Here is a tiny trained network, its code and every weight. The questions are about switching its units off for an input and a class, where a switched-off unit gives its printed mean instead of its output.

import numpy as np


def w(rows, s, z=0):
    codes = np.array(rows[::2]) - 128.0
    scale = np.full(codes.shape[1], s)
    scale[-1] = z or s
    return codes * scale


def norm(h):
    return h / np.sqrt((h * h).mean(-1, keepdims=True) + 1e-5)


def f(y):
    return np.maximum(y, 0)


def log_softmax(a):
    a = a - a.max(-1, keepdims=True)
    return a - np.log(np.exp(a).sum(-1, keepdims=True))


def net(x, mask):
    res = np.array(x, float).reshape(1, 5) / 4 @ E
    u = 0
    for l in range(2):
        y = f(norm(res) @ A[l][:, :-1].T + A[l][:, -1])
        res = res + np.where(mask[u : u + 14], y, B[l][:, -1]) @ B[l][:, :-1]
        u += 14
    return log_softmax(norm(res)[-1] @ U[:, :-1].T + U[:, -1])


A, B = {}, {}
E = w([
[127,129,130,127,129],'x0',
[252,72,196,110,200],'x1',
[128,128,128,130,129],'x2',
[90,62,229,136,44],'x3',
[232,145,79,205,38],'x4',
],0.0035)
A[0] = w([
[122,241,45,35,211,55],'0.n0',
[214,89,133,113,226,106],'0.n1',
[139,118,228,98,221,97],'0.n2',
[161,137,190,150,18,105],'0.n3',
[79,156,182,167,82,120],'0.n4',
[140,141,59,101,160,51],'0.n5',
[35,175,41,203,90,95],'0.n6',
[136,122,119,122,133,98],'0.n7',
[62,59,207,28,72,109],'0.n8',
[49,197,38,110,112,79],'0.n9',
[195,192,55,135,127,105],'0.n10',
[173,253,53,99,135,86],'0.n11',
[230,189,55,125,54,25],'0.n12',
[67,90,122,71,199,1],'0.n13',
],0.0046,0.0041)
B[0] = w([
[118,14,52,195,169,231],'0.n0',
[148,152,77,37,86,234],'0.n1',
[131,208,95,134,72,240],'0.n2',
[113,104,112,155,242,204],'0.n3',
[144,93,64,116,135,183],'0.n4',
[145,56,107,144,164,149],'0.n5',
[145,161,127,33,74,224],'0.n6',
[130,130,123,116,127,128],'0.n7',
[142,89,52,187,169,253],'0.n8',
[163,143,115,47,90,209],'0.n9',
[74,103,178,159,186,203],'0.n10',
[100,2,126,139,162,210],'0.n11',
[161,202,183,206,170,183],'0.n12',
[112,191,172,172,174,157],'0.n13',
],0.0048,0.003)
A[1] = w([
[179,172,99,163,99,68],'1.n0',
[206,140,124,102,194,114],'1.n1',
[108,84,195,122,42,41],'1.n2',
[138,106,112,180,109,142],'1.n3',
[169,140,82,125,93,129],'1.n4',
[84,55,170,168,53,3],'1.n5',
[125,201,65,159,110,231],'1.n6',
[184,171,159,210,63,35],'1.n7',
[128,4,178,145,106,61],'1.n8',
[66,155,151,62,254,103],'1.n9',
[29,151,107,62,187,149],'1.n10',
[197,117,142,129,130,165],'1.n11',
[40,144,88,96,62,135],'1.n12',
[203,109,182,39,101,16],'1.n13',
],0.0059,0.0018)
B[1] = w([
[73,140,216,162,136,165],'1.n0',
[54,97,100,80,50,224],'1.n1',
[146,114,24,127,183,152],'1.n2',
[114,91,162,135,174,180],'1.n3',
[65,129,189,122,121,176],'1.n4',
[170,106,43,151,255,171],'1.n5',
[138,65,182,93,134,206],'1.n6',
[43,180,229,166,167,168],'1.n7',
[134,147,25,143,172,205],'1.n8',
[129,149,188,247,65,243],'1.n9',
[182,138,217,195,89,253],'1.n10',
[20,198,119,68,67,197],'1.n11',
[245,179,138,31,133,208],'1.n12',
[120,187,64,24,55,181],'1.n13',
],0.0043,0.0038)
U = w([
[142,168,102,5,62,254],'0',
[132,54,19,190,215,60],'1',
[98,182,243,233,128,74],'2',
],0.011,0.001)

Each question gives the input, the list of numbers given to net, and the class t.
The units are the neurons (one row each of A and B). Each row of codes is followed by its name. A weight is (code - 128) times the scale printed after its matrix; where a second scale follows, it is the last column's (A, B and U).
mask holds one flag per neuron, layer by layer. A switched-off neuron (its flag False) gives its mean, the last column of its row in B, instead of its output. The means were averaged over made-up inputs and are rounded, as every weight is.
A unit's drop is (log p(t) with every unit on - log p(t) with that unit switched off) / (log p(t) with every unit on - log p(t) with every unit switched off).
The circuit of an input: a set's keep is (log p(t) with only the set's units on - log p(t) with every unit switched off) / (log p(t) with every unit on - log p(t) with every unit switched off). Starting from the 12 units with the biggest drops (on a tie, the unit counted first), units are removed one at a time, each time the one whose removal leaves the highest keep (on an exact tie, the one counted first), for as long as the keep stays at least 0.8.
units of the circuit, in order: the units of the circuit, biggest drop first
k most important neurons: the k neurons with the biggest drops, biggest first
top k neurons in layer l: the k neurons of layer l with the biggest drops, biggest first
drop when u is switched off: that unit's drop, to one decimal
input [-6,5,5,-3,5], class 0: top 4 neurons in layer 1	1.n1, 1.n9, 1.n10, 1.n11
input [4,4,-6,0,-6], class 2: units of the circuit, in order	1.n9
input [4,-4,-1,7,7], class 1: units of the circuit, in order	1.n5, 0.n3
input [2,7,5,8,-7], class 1: 3 most important neurons	0.n8, 0.n6, 1.n8
input [-4,6,-5,-6,-7], class 2: units of the circuit, in order	1.n9, 0.n8
input [6,6,0,-3,7], class 2: units of the circuit, in order	0.n12, 1.n7, 1.n0
input [-5,7,4,4,6], class 0: 2 most important neurons	1.n13, 1.n9
input [5,7,-2,-5,-7], class 0: 3 most important neurons	0.n1, 0.n10, 1.n1
input [-8,-5,6,-3,-8], class 2: 2 most important neurons	1.n9, 1.n10
input [-7,-2,0,5,-5], class 1: 2 most important neurons	0.n8, 1.n5
input [-5,4,4,-4,4], class 0: 3 most important neurons	0.n1, 0.n0, 0.n8
input [2,5,0,-3,-5], class 0: top 3 neurons in layer 0	0.n1, 0.n10, 0.n3
input [4,-1,1,8,-4], class 1: drop when 0.n13 is switched off	0.0
input [8,8,3,-4,6], class 0: drop when 0.n1 is switched off	0.4
input [0,3,7,2,-2], class 0: most important neuron	0.n1
